Rows are numbered. After the first two, each row is followed by the number of the nearest row among all rows above it, by straight-line distance.
In the rows, 100 means zero.
0: [102  81  95  88 101  96 105  82 107  93 108 109 126  82  90 103 102  97
 116  92  83 111  95  89  99  48 106  98 115  95 109  92 107 101  97  97
  89 102  97 155 101 104 129  85  88  98  97  81  98 121 101 109 104 101]
1: [112 136 123  97 102  99 100 114 133  98  95 101  82  91 104  96  87  98
  90 101 125  93 100  93  98 121  97 117  92 101 110  88  95  92  63 104
 104 100  97 109 105 108  92  99  93 109  97  97 102 115  88 108 148  85]
2: [103  53 110 113  99  98  96 104 115 130  96  93  58  94  96  89  92  97
  91 120 120 102 104 106  97 107  96  84  91 121 112 101  97  98  84  98
  90  99  95 102 104 102 105  84  94 100  85  58  91 128  85 104  87  82] => 1
3: [103  65 108  95 118 100 100  74  99 112 109 103 107  73  94  90  92 100
 102 107  61 109  96  91  98  89 100 103 105  95 101 101  91 104  79  98
  99  99 103 108 100 107 104 111  81  96 112  89 110 108  91 103  86  84] => 0
4: [ 95 185  92  99 100 102 103 104 108 124 103  97 143  90 103  92 102  99
  95 104  97  92 103  92 103 115 100  99  95 105  99  81 103 104 104 119
 112  99 107  76  70 106  76  99  92  96 117 104  95 109 111  99  52 106] => 1
5: [ 98  73 106  71 104 102  96  88  89  92  94 106  92 106 101 115 101  98
 103  96  88  87  99  88  97 118 102 107 100 103 117  91 100 106  76 104
 112 100 102 123 101 110 112 101  87  91  90 109  98 112 103  94 103  87] => 3
6: [106  84 104 111 101 100  91 118  98  89  91  97 114  82 100 108 104  99
  90  93 137  84 102 108 101 120 110 101  94 105 114 121  87 101  49  98
  90  99 103 114  90 107  66 104  96  93 110 115  91  87  99 120  91 107] => 5
7: [104 154  85  91  97  99  96  88  95 110  90  90  93  79  99  89  98 102
 102  94 112 109 103  94  99  70  89 102 106 104  96  85 127  94 149  90
  72 100  97 169  95 105 116 102  99 102 114 113 103  90 112 108  84 115] => 0
8: [100  88 101  80  94  98 112 102 109 121  99 109 124  82  92  89  82 101
  97  98 159  93 106 104  99 159  95  98 113 103 107 102 114  97   0 113
  81 101 101 152  94 107 123  84  94 100  88  95 100 122  97 119  33  95] => 6
9: [102 127  94  97 113 102  96 103 116 117 100 101  61  70 107  67 102 105
  97 100 113 101  96  87  98  83 103 107 104 103 105 104 114  95  87 100
  85  99  97 112 113 103 102  96 123  90  93  91  91  52 102 102 143  95] => 1
10: [ 94  76 114  85  98  97  85 112  78  77  96  94  94 102  96 112 104  93
  87  88 120  90  94 112  99  80 105 119  93  94  97 114 101  82  84  75
  93 101 105 111  90 101  90 113  32  97 103 133  98 133 104 108 111  95] => 5
11: [110   0  98 105 100  97 115  72  90  95 107 114 143  85 100  99  99 109
  99  97  81 107  97  91 102 131  96  93 116  90  94  91 110  96  92  99
 106  98 105 112 116  96 110  97 130 104 102 117 111 107  97  96  29 112] => 3
12: [103 114  99  92 104  97 102 109 104  96 105  97  98  98 104 142  98  96
  97  96 117 119 105  97 102  78  99  95  90  91  98  53  89  99 100 100
 100  98 101  94  70  88  87 104  73  93  91  97  91 103 106  99 165 113] => 1
13: [ 96  94  89  94  89 101  89 110  95 119 102  83  97  85  96 108  98  98
  93 101 102  82  98 104  97 102 101  92 101 106 106 108 107  95  91  99
  77  99 102 144 111 104 109 100  69  91 115 119  89 112 108 112 114  98] => 5
14: [107 105 111 100  96  95  96 112  86 120 109 102  95 101  95  88 101 100
 103  96 125  76  98  98 101  98 109  98  96  96  97 102  93 108  83 113
 105 100 104  68  95  93  97 100  81  96  87  65 105 139 101 101 105  94] => 2
15: [103 123  93  98  99  97  98  93 105  99  93 107 131  98  95 112 104  97
 105  95  89 105 100  96  98  31  93  89  98  98 102  77  80 110  49 105
 106 103 100 127  93 103 101  95 118 116  96 100  90  97  91  96 136 103] => 0
16: [112  59  99  96 104  94  97 100 102 103  90 102 132 101 114  82 100  98
  89 100 100 120  95  94 100 122  94 100 105 102  90  90  99  97  69 101
  82 101 100 107  98 104 107  92 125 116  89 109  79 141 100  98  44  82] => 11
17: [ 86   0  96  96  97 100 109 107 100  91 107  98 112  98  86 105  97  95
  91  99 121 111  99 119  96 128 100  99  96 102 110  96 111  94  50  88
 112 101 102 114  99 106  71 115  98 113  93 135  91  90 111 102 113  94] => 6
18: [110  63  93 114 105  99 103  88 124 138 119  96 113  69  99  86 106  98
  96 106 122 106 107  92 101 109  90  94 103 106 108  93 103 103 106 100
  81 100  99  89  83 109  65 107 112  99  96 105  98  94 119  92 102  94] => 3
19: [105 117 107  97 104  98  99 104  98 102 102 104 116  84  96  85 100 102
  87 100 128  99  97  85  98 128 105 112  89 107 102 124 105 106  29  89
  74 100  94  99 109  98 121  80  68  99  95 119  94 100 102 116  69  79] => 6
